Where the symbols take the elements:
zim: ba>ped, si>dod, tu>zum, li>zat
zer: ba>maf, si>mus, tu>zoz, li>las
vul: ba>mam, si>zak, tu>lut, li>nis
kig: ba>las, si>lon, tu>fuz, li>nuf
bep: ba>nir, si>gek, tu>dip, li>zim
zez: ba>zag, si>bog, tu>tel, li>sud
von: ba>gak, si>bof, tu>nit, li>pep
sal: ba>tul, si>rar, tu>gud, li>kof
kop: ba>mon, si>vop, tu>bop, li>zab
kek: ba>zoz, si>las, tu>kig, li>fuz
zos: ba>fip, si>dag, tu>rog, li>tof
gul: ba>ven, si>vez, tu>gak, li>bof
fub: ba>leg, si>siz, tu>ven, li>vez
nuf: ba>gir, si>nos, tu>fid, li>biv
dos: ba>bos, si>bav, tu>bul, li>kar
bil: ba>dep, si>gan, tu>nek, li>pog
dag: ba>zos, si>rog, tu>lun, li>leg
kug: ba>gar, si>pef, tu>pif, li>bal
sef: ba>nit, si>pep, tu>kot, li>kop
pif: ba>pef, si>miz, tu>bal, li>laf
zak: ba>vul, si>lut, tu>tes, li>kif
fud: ba>zik, si>sev, tu>sop, li>zez
mon: ba>kot, si>kop, tu>vop, li>bem
tus: ba>bul, si>kar, tu>kan, li>dig
ven: ba>siz, si>gul, tu>vez, li>von
bof: ba>von, si>nit, tu>sef, li>kot
vop: ba>kop, si>bop, tu>bem, li>paf
bog: ba>zez, si>tel, tu>sur, li>kod
lun: ba>rog, si>tof, tu>leg, li>siz
nos: ba>nuf, si>fid, tu>mup, li>baf
zab: ba>bem, si>paf, tu>mit, li>bil
tep: ba>moz, si>bak, tu>zik, li>sev
mus: ba>zer, si>zoz, tu>kek, li>kig
baf: ba>biv, si>suv, tu>fip, li>dag
pev: ba>sif, si>kur, tu>guk, li>kep
dig: ba>nen, si>bez, tu>vev, li>sal
bul: ba>bav, si>tus, tu>kar, li>nen
pep: ba>sef, si>kot, tu>mon, li>vop
miz: ba>pif, si>bal, tu>mut, li>mam
rog: ba>dag, si>lun, tu>tof, li>fub
gan: ba>bil, si>nek, tu>fim, li>nir
nek: ba>gan, si>fim, tu>pog, li>bep
sif: ba>pid, si>pev, tu>kur, li>nog
lut: ba>zak, si>tes, tu>nis, li>mig
fuz: ba>lon, si>gir, tu>nuf, li>fid
rar: ba>sal, si>gud, tu>zav, li>mal
zat: ba>tuf, si>kad, tu>gar, li>pef
zum: ba>dod, si>tuf, tu>zat, li>gar
tuf: ba>zum, si>zat, tu>kad, li>kug
mup: ba>fid, si>biv, tu>baf, li>fip
nis: ba>tes, si>kif, tu>mig, li>muv
vez: ba>gul, si>gak, tu>von, li>nit
bem: ba>bop, si>zab, tu>paf, li>dep
gud: ba>rar, si>zav, tu>kof, li>pid
kod: ba>sud, si>maf, tu>zer, li>zoz
gar: ba>kad, si>kug, tu>pef, li>miz
sud: ba>sur, si>kod, tu>maf, li>mus
gek: ba>bep, si>dip, tu>ped, li>dod
kar: ba>tus, si>kan, tu>nen, li>bez
gak: ba>vez, si>von, tu>bof, li>sef
kad: ba>zat, si>gar, tu>kug, li>pif
laf: ba>mut, si>mam, tu>vul, li>lut
vev: ba>bez, si>tul, tu>sal, li>gud
nen: ba>kan, si>dig, tu>bez, li>tul
bav: ba>dos, si>bul, tu>tus, li>kan
bak: ba>tep, si>zik, tu>fud, li>sop
dip: ba>gek, si>ped, tu>zim, li>zum
ped: ba>dip, si>zim, tu>dod, li>tuf
tul: ba>vev, si>sal, tu>rar, li>zav
guk: ba>kur, si>nog, tu>kep, li>tep
mut: ba>bal, si>laf, tu>mam, li>zak
tof: ba>lun, si>leg, tu>fub, li>ven
siz: ba>fub, si>ven, tu>gul, li>gak
kan: ba>kar, si>nen, tu>dig, li>vev
zag: ba>sop, si>zez, tu>bog, li>sur
zoz: ba>mus, si>kek, tu>las, li>lon
fim: ba>nek, si>pog, tu>nir, li>gek
bal: ba>miz, si>mut, tu>laf, li>vul
tel: ba>bog, si>sur, tu>sud, li>maf
pid: ba>mal, si>sif, tu>pev, li>guk
gir: ba>fuz, si>nuf, tu>nos, li>mup
kur: ba>pev, si>guk, tu>nog, li>moz
pog: ba>fim, si>nir, tu>bep, li>dip
biv: ba>mup, si>baf, tu>suv, li>zos
mal: ba>kof, si>pid, tu>sif, li>kur
maf: ba>kod, si>zer, tu>mus, li>kek
paf: ba>zab, si>mit, tu>dep, li>gan
kep: ba>nog, si>moz, tu>tep, li>zik
zik: ba>bak, si>fud, tu>sev, li>zag
mit: ba>paf, si>dep, tu>bil, li>nek
kof: ba>zav, si>mal, tu>pid, li>pev
kif: ba>nis, si>mig, tu>fev, li>bos
muv: ba>fev, si>bos, tu>dos, li>bul
dep: ba>mit, si>bil, tu>gan, li>fim
fid: ba>nos, si>mup, tu>biv, li>suv
sur: ba>tel, si>sud, tu>kod, li>zer
tes: ba>lut, si>nis, tu>kif, li>fev
mam: ba>laf, si>vul, tu>zak, li>tes
fip: ba>suv, si>zos, tu>dag, li>lun
mig: ba>kif, si>fev, tu>muv, li>dos
kot: ba>pep, si>mon, tu>kop, li>bop
nit: ba>bof, si>sef, tu>pep, li>mon
moz: ba>kep, si>tep, tu>bak, li>fud
bez: ba>dig, si>vev, tu>tul, li>rar
sop: ba>sev, si>zag, tu>zez, li>tel
bos: ba>muv, si>dos, tu>bav, li>tus
bop: ba>vop, si>bem, tu>zab, li>mit
pef: ba>kug, si>pif, tu>miz, li>mut
dod: ba>zim, si>zum, tu>tuf, li>kad
lon: ba>kig, si>fuz, tu>gir, li>nos
suv: ba>baf, si>fip, tu>zos, li>rog
fev: ba>mig, si>muv, tu>bos, li>bav
zav: ba>gud, si>kof, tu>mal, li>sif
nir: ba>pog, si>bep, tu>gek, li>ped
nog: ba>guk, si>kep, tu>moz, li>bak
leg: ba>tof, si>fub, tu>siz, li>gul
sev: ba>fud, si>sop, tu>zag, li>bog
las: ba>kek, si>kig, tu>lon, li>gir

In the rows, 508 means zero.

The rows follow the links: the fewer symbols apart two elements are, the more alike their rows tend to be.

Each row is also shifted at random along 7 hidden directions that mean nothing.

Some elements, each with a row of numbers:
vez: [368,550,536,505,525,406,440,411,557,209,520,539,505,478,444,396,485,709,356,446,589,510,600,433,470,521,481,528,442,535,428,654]
moz: [783,531,512,469,562,568,457,458,618,419,596,516,454,465,444,489,556,488,318,332,504,508,473,331,458,463,478,435,530,508,494,600]
suv: [410,515,511,511,632,504,468,541,546,536,457,443,563,479,604,531,513,534,597,483,608,501,620,419,466,567,437,574,522,563,507,584]
lut: [409,559,554,498,525,527,558,513,631,482,395,522,564,589,484,358,405,688,505,387,564,509,586,572,514,479,453,484,651,407,418,733]
kig: [550,552,528,460,460,509,424,426,532,377,484,628,430,409,491,415,499,619,297,505,556,527,506,442,419,453,402,491,479,584,462,523]
vop: [514,593,427,521,640,506,537,595,470,567,471,458,500,487,579,603,538,557,650,453,532,500,591,463,496,549,458,535,610,458,464,477]
paf: [409,559,521,529,481,420,546,486,470,406,391,544,542,514,500,408,459,663,545,571,565,516,562,676,526,517,558,541,504,482,415,569]
pef: [754,504,454,523,430,493,515,547,442,495,672,540,412,567,451,615,530,475,470,498,367,501,460,443,550,515,531,488,499,439,556,332]
tuf: [362,504,556,491,576,455,534,504,542,375,444,445,578,617,477,448,412,635,570,417,545,489,658,399,523,526,437,557,557,467,493,618]
bem: [316,584,608,517,509,410,478,439,546,256,390,617,454,508,441,320,500,581,310,396,563,519,539,399,494,485,520,530,443,493,347,641]
zat: [351,531,527,482,562,495,527,582,582,472,519,464,543,627,535,485,414,659,570,399,534,494,693,475,494,566,535,555,644,459,526,592]
fub: [401,472,585,598,442,392,457,425,491,384,462,559,524,476,479,414,557,449,425,596,551,517,429,521,563,534,529,552,277,553,420,588]
zez: [369,422,528,573,491,538,503,445,475,663,376,483,590,448,528,508,542,352,603,646,535,512,354,501,562,458,277,501,368,545,490,543]
pif: [578,559,528,526,560,515,546,591,606,529,518,495,505,602,520,474,491,539,520,350,503,500,577,498,530,550,602,507,624,405,460,623]
zik: [601,426,558,604,612,501,596,419,533,587,350,338,725,468,480,450,593,276,693,569,597,506,349,695,618,495,626,478,363,504,440,753]
lun: [242,448,518,549,522,458,451,497,471,512,479,471,560,495,563,546,497,518,596,610,558,500,554,411,516,557,334,589,399,580,535,499]
zim: [515,511,518,469,440,435,493,480,466,306,571,554,459,578,432,482,431,660,423,494,459,501,594,427,501,505,487,532,504,494,533,434]
tof: [647,531,493,569,545,461,458,498,499,492,462,524,506,457,543,516,543,540,520,521,557,509,509,408,515,531,333,543,433,513,431,553]
sev: [362,496,511,458,512,569,457,485,613,483,626,501,496,473,505,496,518,529,386,448,532,513,521,519,445,508,603,467,544,565,569,573]
bof: [264,433,527,614,400,383,485,420,366,454,444,538,543,477,476,505,537,444,554,731,500,510,386,533,602,511,376,559,242,544,464,444]
kep: [594,468,471,471,464,536,497,426,548,459,541,469,594,489,471,478,419,714,523,584,553,507,540,633,481,472,395,467,539,534,561,599]
zak: [299,516,528,470,442,525,493,489,562,441,480,579,482,591,455,430,377,716,428,440,484,506,577,371,491,447,225,493,597,448,494,552]
pid: [524,453,521,426,536,549,507,460,572,407,639,419,554,532,449,513,481,516,454,447,507,499,559,518,469,503,677,472,548,562,631,545]
zos: [496,531,504,532,553,477,483,540,551,517,511,477,555,477,592,495,517,577,559,540,603,510,595,639,483,593,634,557,512,554,494,598]
siz: [655,508,398,554,403,458,469,538,407,541,676,541,459,449,550,638,550,581,540,693,467,513,481,688,518,578,583,524,441,538,561,342]
zav: [360,361,545,489,566,543,557,467,470,581,476,338,653,560,485,572,492,314,689,571,494,486,476,457,557,487,487,519,446,562,641,488]
bep: [424,505,541,526,472,446,538,548,455,487,487,522,504,576,515,497,486,491,553,545,483,504,547,560,546,546,624,559,489,492,507,449]
bul: [439,490,552,498,355,549,525,502,507,602,435,627,475,551,495,424,433,529,452,580,461,523,436,590,523,439,405,482,533,481,501,468]
nog: [383,408,592,524,580,508,530,399,576,464,398,381,679,522,456,417,492,425,576,503,590,499,473,494,551,476,463,503,412,542,506,730]

Complete each set of four: the symbols that take the first to the second take the third to the fourth, perhaps in another order.
Answers are names.
A [687,509,511,577,546,496,480,549,479,629,479,511,495,443,591,558,616,328,552,558,532,513,437,499,528,559,551,546,410,547,471,479]
B [573,509,514,603,402,461,455,550,489,617,522,603,465,466,595,510,562,465,490,646,520,524,440,634,538,576,540,555,394,536,461,477]
C [574,477,464,491,515,462,546,510,447,399,620,426,530,589,438,592,473,564,579,500,438,488,568,477,543,529,560,515,520,469,586,426]
D mut

A [379,435,473,490,450,520,430,469,372,560,524,540,460,423,539,628,529,426,515,677,469,509,449,333,477,473,241,540,382,629,608,266]
B [437,468,590,608,529,449,466,522,506,545,511,509,493,479,549,511,657,196,469,518,518,512,396,446,566,583,697,565,300,564,461,523]
C [488,530,531,498,486,539,524,507,549,500,469,561,468,566,455,455,465,545,439,406,464,508,490,391,521,448,358,471,571,425,463,542]
D kan

A [373,484,554,513,489,464,527,536,534,432,582,485,513,617,474,493,484,487,496,452,469,496,559,507,546,557,687,536,507,477,539,522]
B [267,444,573,516,508,480,540,450,503,413,476,468,549,596,405,468,482,428,501,450,459,495,470,358,572,466,439,501,442,465,507,546]
C [479,578,486,457,477,575,540,546,594,560,442,565,510,565,522,425,369,785,514,446,532,514,612,593,465,462,347,471,732,420,476,604]
D kan

A [548,506,465,463,518,581,478,503,599,530,609,478,526,477,521,526,486,612,471,478,538,510,546,565,451,507,509,464,595,532,570,576]
B [527,519,502,448,627,572,468,461,605,414,610,446,490,447,462,527,575,447,378,334,526,504,505,346,444,483,571,447,536,545,536,588]
C [541,439,486,544,573,451,614,461,430,453,467,338,662,586,419,554,481,489,737,549,487,485,497,555,617,499,497,504,463,436,528,552]
D vul

A [529,487,567,464,557,585,539,540,562,583,503,482,494,552,500,503,533,314,476,387,469,505,475,418,504,481,627,482,563,503,549,506]
B [654,432,532,455,545,512,524,386,521,346,546,405,589,513,389,485,490,485,478,478,509,498,492,455,509,453,535,463,456,545,574,572]
C [311,481,489,544,506,408,507,444,385,376,504,480,526,477,456,548,542,488,547,604,495,503,476,477,550,516,486,539,359,529,496,433]
D dep

A [364,409,488,467,499,498,561,420,386,403,573,411,540,552,365,600,502,395,554,540,392,489,432,380,562,434,459,469,431,504,619,354]
B [702,495,526,473,419,529,555,448,490,480,470,550,514,523,433,436,456,541,458,551,471,516,445,626,519,428,527,453,526,488,513,498]
C [612,473,400,428,487,558,486,449,511,445,683,436,548,467,467,595,445,717,519,570,504,501,567,598,446,487,456,451,583,555,651,473]
D sud

A [341,502,510,490,517,484,521,586,471,521,526,488,498,599,546,560,455,542,594,501,477,495,625,442,511,558,510,574,565,496,564,416]
B [571,532,561,573,407,508,546,537,564,584,443,609,481,578,486,401,492,492,449,480,471,519,419,604,579,487,516,479,519,399,404,596]
C [572,542,547,588,499,469,562,620,448,625,515,547,432,531,554,544,651,193,520,503,440,515,397,609,584,581,896,539,437,471,455,397]
D pef

A [326,453,489,508,458,554,530,565,461,631,587,504,467,583,495,616,509,380,553,511,385,497,449,407,552,495,443,493,522,465,593,348]
B [729,464,501,459,483,502,508,370,542,314,581,454,574,484,388,452,468,630,426,519,530,507,496,591,492,457,550,443,475,540,551,608]
C [70,402,539,443,554,504,494,379,538,336,600,366,624,481,427,496,505,473,484,532,554,498,525,546,481,500,684,488,423,629,632,585]
D tof

A [542,442,616,498,534,530,528,443,573,471,443,465,569,545,448,413,515,342,455,437,520,505,446,437,535,465,569,488,446,526,509,627]
B [437,422,486,519,426,563,462,478,495,631,554,517,519,479,521,567,502,462,518,624,477,509,418,477,515,477,301,489,440,554,586,446]
C [429,555,526,570,658,478,485,557,574,520,458,455,534,487,577,508,584,445,556,395,589,502,557,401,513,581,528,557,491,495,416,652]
D bop

A [559,564,509,671,423,501,464,643,494,809,430,674,395,470,659,529,620,344,515,583,487,529,363,526,574,569,394,552,425,450,361,459]
B [634,567,503,549,531,433,562,501,433,444,403,524,511,495,488,471,532,520,557,530,522,514,491,583,550,508,569,522,475,457,401,516]
C [545,516,522,486,614,497,508,573,506,435,595,459,440,592,479,594,549,382,483,316,432,486,571,198,512,541,556,535,537,468,543,427]
D mam

A [571,510,463,416,492,512,527,423,474,283,629,492,464,538,348,532,461,626,397,423,418,499,523,390,487,425,471,432,556,469,570,431]
B [439,450,518,444,647,556,540,469,602,463,522,323,662,541,488,508,456,549,615,429,584,490,616,511,482,511,565,494,587,543,600,673]
C [387,557,488,389,677,559,457,418,594,314,470,446,537,428,473,466,457,714,427,346,616,503,654,282,376,444,294,477,621,567,509,644]
D siz

A [342,570,514,534,390,513,473,659,485,671,549,681,343,538,620,538,527,466,436,536,441,523,514,533,495,568,580,559,555,492,494,325]
B [370,521,541,543,536,475,548,592,481,597,387,504,536,583,578,497,473,492,647,520,524,503,577,504,545,551,483,581,541,470,472,503]
C [542,561,503,442,572,615,538,589,582,604,519,517,448,550,524,524,498,475,473,333,467,507,545,398,463,474,513,464,694,452,528,496]
D dig

A [469,483,547,488,490,409,450,384,489,232,560,502,524,454,437,442,517,568,379,552,563,510,539,513,480,523,633,533,357,614,518,547]
B [163,451,580,638,537,402,538,491,495,550,374,426,662,510,560,445,557,382,681,640,611,506,466,702,611,594,655,587,327,532,427,674]
C [608,543,504,416,669,630,540,577,643,590,478,412,561,554,559,511,440,586,581,315,564,495,664,421,433,499,468,487,755,484,556,634]
D moz

A [454,442,465,490,649,541,523,412,465,493,458,349,624,431,468,590,543,431,639,524,546,494,465,376,510,451,316,477,451,554,552,540]
B [557,600,492,442,586,575,437,543,596,518,501,566,433,425,589,490,512,613,399,395,583,521,606,404,381,508,440,506,634,559,483,547]
C [661,575,435,476,702,567,514,561,537,610,413,409,575,426,625,570,512,600,677,462,626,503,634,486,432,531,394,527,652,534,496,580]
D lun

A [493,480,604,465,458,549,482,460,618,468,460,561,512,549,475,372,437,541,373,442,533,514,520,449,481,458,445,490,529,527,507,626]
B [515,447,511,500,431,571,479,518,556,612,617,516,506,513,528,538,506,453,471,556,477,509,459,572,501,515,551,484,502,547,601,483]
C [540,501,480,452,459,519,589,461,486,439,537,469,564,540,424,479,440,617,538,551,483,508,511,737,516,464,665,448,584,477,559,507]
D nen

A [679,534,446,507,497,527,552,501,492,517,451,512,526,557,459,515,415,703,585,486,475,501,532,453,532,444,190,470,611,392,471,527]
B [610,475,494,465,542,562,591,500,491,577,451,420,598,539,490,521,454,504,648,534,505,501,516,610,522,466,521,479,592,490,567,512]
C [782,580,515,530,466,471,536,586,514,497,548,582,429,562,515,486,524,517,455,453,466,514,526,591,530,553,713,518,556,437,454,479]
D zak

A [297,471,500,531,402,566,499,629,497,723,611,574,416,605,555,612,502,393,518,515,376,503,460,421,549,530,434,518,548,455,583,335]
B [366,470,530,409,503,567,536,508,530,480,592,469,508,562,467,518,465,475,470,458,461,502,550,514,470,483,673,479,593,540,632,446]
C [539,448,487,572,478,491,596,532,438,611,511,434,579,582,478,575,517,399,681,588,436,498,422,625,622,516,561,496,469,428,530,466]
D kan

A [385,493,471,503,618,584,511,559,494,706,463,427,550,433,614,611,571,365,654,544,550,506,498,502,481,527,487,520,536,569,556,467]
B [410,491,579,582,525,457,434,495,526,511,419,552,497,481,555,463,558,407,465,509,560,512,476,326,526,537,352,574,361,548,425,573]
C [650,483,492,526,538,471,545,538,446,468,588,446,494,582,455,602,540,405,562,460,418,491,498,391,569,530,564,516,478,454,546,412]
D fev

A [549,472,569,427,596,542,485,402,603,336,457,447,565,532,418,418,436,579,423,355,556,497,576,259,463,429,311,481,537,527,522,662]
B [542,464,489,493,546,544,493,436,509,474,595,446,520,433,455,561,594,367,454,498,494,508,405,470,502,477,579,451,429,558,555,500]
C [478,512,531,463,540,529,579,475,540,437,490,460,549,554,430,451,482,508,498,423,498,506,512,568,518,464,648,457,578,465,510,580]
D gud

